Below is a small trained network, with its code and all its weights. Each question gives an input and a class and asks what happens when units are switched off, that is, made to give their printed mean instead of their output.

import numpy as np


def w(rows, s, z=0):
    codes = np.array(rows[::2]) - 128.0
    scale = np.full(codes.shape[1], s)
    scale[-1] = z or s
    return codes * scale


def norm(h):
    return h / np.sqrt((h * h).mean(-1, keepdims=True) + 1e-5)


def f(y):
    return np.maximum(y, 0)


def log_softmax(a):
    a = a - a.max(-1, keepdims=True)
    return a - np.log(np.exp(a).sum(-1, keepdims=True))


def net(x, mask):
    res = np.array(x, float).reshape(1, 7) / 4 @ E
    u = 0
    for l in range(3):
        y = f(norm(res) @ A[l][:, :-1].T + A[l][:, -1])
        res = res + np.where(mask[u : u + 10], y, B[l][:, -1]) @ B[l][:, :-1]
        u += 10
    return log_softmax(norm(res)[-1] @ U[:, :-1].T + U[:, -1])


A, B = {}, {}
E = w([
[156,131,201,171,112,89],'x0',
[234,78,162,137,148,171],'x1',
[147,105,4,180,48,100],'x2',
[132,56,203,192,125,98],'x3',
[133,196,121,204,140,65],'x4',
[132,194,125,121,171,127],'x5',
[132,103,105,114,205,231],'x6',
],0.0024)
A[0] = w([
[177,71,220,136,142,138,42],'0.n0',
[76,177,2,98,97,106,173],'0.n1',
[172,84,219,141,143,140,22],'0.n2',
[101,120,114,130,87,112,89],'0.n3',
[129,160,104,105,125,143,68],'0.n4',
[145,116,75,188,83,106,4],'0.n5',
[144,92,85,100,171,177,16],'0.n6',
[131,95,98,89,158,185,10],'0.n7',
[159,105,189,138,136,151,63],'0.n8',
[152,114,75,178,98,100,13],'0.n9',
],0.0037,0.0019)
B[0] = w([
[252,60,241,147,168,99,200],'0.n0',
[223,71,233,135,112,130,252],'0.n1',
[233,51,241,139,150,87,188],'0.n2',
[150,80,142,125,99,110,148],'0.n3',
[188,135,161,115,115,138,143],'0.n4',
[190,106,31,241,122,71,163],'0.n5',
[70,73,78,132,156,176,159],'0.n6',
[92,77,30,125,178,226,158],'0.n7',
[153,59,184,123,124,103,170],'0.n8',
[142,135,93,180,117,127,159],'0.n9',
],0.0028,0.0027)
A[1] = w([
[63,191,195,161,181,101,23],'1.n0',
[176,78,125,112,76,140,127],'1.n1',
[129,114,111,120,79,102,102],'1.n2',
[52,188,189,172,182,102,13],'1.n3',
[99,153,199,39,193,160,206],'1.n4',
[172,88,117,113,71,169,153],'1.n5',
[136,133,191,158,86,67,163],'1.n6',
[113,93,75,91,174,253,26],'1.n7',
[175,216,111,62,127,162,43],'1.n8',
[53,93,145,82,38,91,1],'1.n9',
],0.0037,0.0026)
B[1] = w([
[66,171,130,185,190,85,157],'1.n0',
[45,188,138,149,143,110,188],'1.n1',
[92,106,133,139,99,119,148],'1.n2',
[73,179,143,199,193,94,153],'1.n3',
[174,124,70,209,101,115,255],'1.n4',
[66,173,134,148,163,118,197],'1.n5',
[81,119,84,103,147,254,231],'1.n6',
[94,69,43,93,193,217,190],'1.n7',
[204,178,124,61,139,110,153],'1.n8',
[55,105,175,31,82,120,143],'1.n9',
],0.004,0.0031)
A[2] = w([
[209,137,119,179,210,135,183],'2.n0',
[191,91,231,136,143,144,43],'2.n1',
[142,145,154,149,97,69,160],'2.n2',
[182,76,254,135,146,143,61],'2.n3',
[92,62,120,186,122,125,139],'2.n4',
[141,118,92,170,100,101,63],'2.n5',
[127,161,212,151,138,72,98],'2.n6',
[194,190,94,52,143,98,3],'2.n7',
[73,96,150,58,77,95,43],'2.n8',
[124,110,78,172,70,98,49],'2.n9',
],0.0045,0.0021)
B[2] = w([
[67,106,155,66,78,96,254],'2.n0',
[185,56,220,150,118,139,208],'2.n1',
[123,81,87,136,188,205,177],'2.n2',
[219,49,255,151,141,117,227],'2.n3',
[185,218,126,95,107,118,200],'2.n4',
[174,127,93,167,95,118,157],'2.n5',
[119,81,110,156,201,147,184],'2.n6',
[239,205,202,58,127,119,147],'2.n7',
[50,130,207,49,91,94,148],'2.n8',
[178,113,89,188,55,70,167],'2.n9',
],0.0041,0.0037)
U = w([
[222,23,252,161,172,133,254],'0',
[112,66,15,59,212,252,171],'1',
[203,129,17,255,20,52,172],'2',
[232,254,124,38,144,109,59],'3',
[8,115,148,50,24,74,37],'4',
[26,215,147,210,247,75,57],'5',
],0.0087,0.002)

Each question gives the input, the list of numbers given to net, and the class t.
The units are the neurons (one row each of A and B). Each row of codes is followed by its name. A weight is (code - 128) times the scale printed after its matrix; where a second scale follows, it is the last column's (A, B and U).
mask holds one flag per neuron, layer by layer. A switched-off neuron (its flag False) gives its mean, the last column of its row in B, instead of its output. The means were averaged over made-up inputs and are rounded, as every weight is.
A unit's drop is (log p(t) with every unit on - log p(t) with that unit switched off) / (log p(t) with every unit on - log p(t) with every unit switched off).
The circuit of an input: a set's keep is (log p(t) with only the set's units on - log p(t) with every unit switched off) / (log p(t) with every unit on - log p(t) with every unit switched off). Starting from the 12 units with the biggest drops (on a tie, the unit counted first), units are removed one at a time, each time the one whose removal leaves the highest keep (on an exact tie, the one counted first), for as long as the keep stays at least 0.8.
units of the circuit, in order: the units of the circuit, biggest drop first
top k neurons: the k neurons with the biggest drops, biggest first
k most important neurons of layer l: the k neurons of layer l with the biggest drops, biggest first
drop when u is switched off: that unit's drop, to one decimal
input [8,3,-2,-7,-6,4,4], class 1: units of the circuit, in order -> 1.n7, 0.n1, 0.n7
input [3,-3,-1,-4,2,3,3], class 3: units of the circuit, in order -> 1.n8, 2.n7
input [1,4,7,-4,-2,8,2], class 3: top neuron -> 1.n6
input [8,-5,8,-8,-6,6,5], class 3: units of the circuit, in order -> 1.n8, 2.n7, 1.n6
input [-5,6,4,6,-6,-2,4], class 1: units of the circuit, in order -> 1.n7, 0.n1, 0.n7, 2.n3
input [3,-5,-3,0,-7,2,1], class 1: units of the circuit, in order -> 1.n4, 0.n1, 2.n3
input [3,-2,-1,-5,3,-1,-4], class 5: top 2 neurons -> 1.n4, 2.n0
input [1,-5,-2,-7,3,1,6], class 3: top 3 neurons -> 1.n8, 2.n7, 1.n6
input [-3,3,1,-3,2,-7,0], class 2: top 2 neurons -> 1.n6, 0.n5
input [-4,-8,3,-4,3,-5,-1], class 4: top 2 neurons -> 1.n9, 1.n4
input [-2,6,6,5,3,1,7], class 1: 2 most important neurons of layer 1 -> 1.n4, 1.n7
input [2,3,7,4,-8,-4,1], class 2: top 2 neurons -> 0.n1, 1.n1
input [-1,6,3,0,-7,-6,2], class 1: top 2 neurons -> 0.n1, 1.n7
input [1,5,6,5,7,-6,8], class 2: most important neuron of layer 2 -> 2.n3
input [0,0,2,-3,-7,8,-2], class 3: 2 most important neurons of layer 1 -> 1.n8, 1.n6
input [-4,-6,2,3,-1,4,1], class 4: top 2 neurons -> 1.n9, 0.n0
input [-5,-3,4,-7,4,2,2], class 3: drop when 2.n7 is switched off -> 0.1
